Here is a tiny trained network, its code and every weight. The questions are about switching its units off for an input and a class, where a switched-off unit gives its printed mean instead of its output.

import numpy as np


def w(rows, s, z=0):
    codes = np.array(rows[::2]) - 128.0
    scale = np.full(codes.shape[1], s)
    scale[-1] = z or s
    return codes * scale


def f(y):
    return y / 2 * (1 + np.tanh(0.7978845608 * (y + 0.044715 * y**3)))


def log_softmax(a):
    a = a - a.max(-1, keepdims=True)
    return a - np.log(np.exp(a).sum(-1, keepdims=True))


def net(x, mask):
    res = np.array(x, float).reshape(1, 5) / 4 @ E
    y = f(res @ A[0][:, :-1].T + A[0][:, -1])
    res = res + np.where(mask, y, B[0][:, -1]) @ B[0][:, :-1]
    return log_softmax(res[-1] @ U[:, :-1].T + U[:, -1])


A, B = {}, {}
E = w([
[1,96,201,115],'x0',
[84,206,98,190],'x1',
[158,181,116,45],'x2',
[154,70,151,156],'x3',
[75,65,3,125],'x4',
],0.0073)
A[0] = w([
[234,91,85,53,140],'n1',
[173,183,180,137,157],'n2',
[177,169,164,137,180],'n3',
[172,181,173,129,161],'n4',
[181,186,183,135,161],'n5',
[82,53,155,109,121],'n6',
[91,54,155,120,121],'n7',
[63,152,168,54,180],'n8',
[145,135,118,224,227],'n9',
[68,21,155,160,152],'n10',
[118,147,10,133,219],'n11',
[177,190,176,142,172],'n12',
[30,163,140,169,154],'n13',
[33,211,100,72,241],'n14',
[50,165,141,167,132],'n15',
[185,189,180,131,158],'n16',
[134,104,165,221,147],'n17',
[51,138,152,228,89],'n18',
[115,132,1,137,232],'n19',
[84,40,142,190,160],'n20',
[75,33,158,131,134],'n21',
[158,189,177,121,167],'n22',
[118,196,167,89,195],'n23',
[69,126,160,61,164],'n24',
[212,154,158,92,196],'n25',
[124,122,34,141,255],'n26',
[125,68,154,113,123],'n27',
],0.0098,0.0039)
B[0] = w([
[180,86,50,9,225],'n1',
[90,108,94,195,206],'n2',
[77,73,63,177,199],'n3',
[70,93,89,199,202],'n4',
[71,88,89,204,217],'n5',
[126,116,198,136,182],'n6',
[127,74,251,123,174],'n7',
[121,215,161,169,215],'n8',
[150,45,40,158,197],'n9',
[159,49,207,118,216],'n10',
[233,162,52,237,231],'n11',
[75,94,79,233,215],'n12',
[205,168,106,45,206],'n13',
[161,254,92,150,255],'n14',
[170,172,101,37,184],'n15',
[80,64,97,213,218],'n16',
[134,31,97,114,177],'n17',
[185,97,84,24,192],'n18',
[236,152,108,210,242],'n19',
[163,22,169,122,202],'n20',
[140,81,230,126,200],'n21',
[68,131,106,207,205],'n22',
[85,188,126,184,210],'n23',
[123,196,174,171,198],'n24',
[90,41,54,108,233],'n25',
[241,134,95,183,223],'n26',
[124,98,161,108,154],'n27',
],0.0068,0.0065)
U = w([
[86,118,145,146,3],'0',
[109,239,153,87,153],'1',
[146,82,142,50,94],'2',
[223,157,58,148,215],'3',
[138,118,222,129,147],'4',
[39,130,95,194,93],'5',
[158,147,86,1,105],'6',
],0.0095,0.0033)

Each question gives the input, the list of numbers given to net, and the class t.
The units are the neurons (one row each of A and B). Each row of codes is followed by its name. A weight is (code - 128) times the scale printed after its matrix; where a second scale follows, it is the last column's (A, B and U).
mask holds one flag per neuron, in row order. A switched-off neuron (its flag False) gives its mean, the last column of its row in B, instead of its output. The means were averaged over made-up inputs and are rounded, as every weight is.
A unit's drop is (log p(t) with every unit on - log p(t) with that unit switched off) / (log p(t) with every unit on - log p(t) with every unit switched off).
most important unit: the unit with the biggest drop
top k neurons: the k neurons with the biggest drops, biggest first
drop when u is switched off: that unit's drop, to one decimal
input [-1,3,-6,4,1], class 2: most important unit	n14
input [6,3,-8,7,-8], class 2: top 2 neurons	n18, n17
input [6,5,8,1,-4], class 1: top 2 neurons	n14, n13
input [5,1,1,-7,5], class 3: top 3 neurons	n11, n19, n26
input [7,4,-3,-3,0], class 6: top 3 neurons	n18, n13, n15
input [6,7,-4,-5,-2], class 6: top 3 neurons	n18, n13, n15
input [6,7,-6,2,6], class 3: top 4 neurons	n19, n11, n26, n14
input [8,7,-4,-3,6], class 6: top 3 neurons	n18, n15, n13
input [2,-8,0,7,2], class 2: drop when n21 is switched off	-0.3
input [7,3,1,1,8], class 3: drop when n11 is switched off	0.2
input [5,7,-5,2,-5], class 2: drop when n19 is switched off	0.1
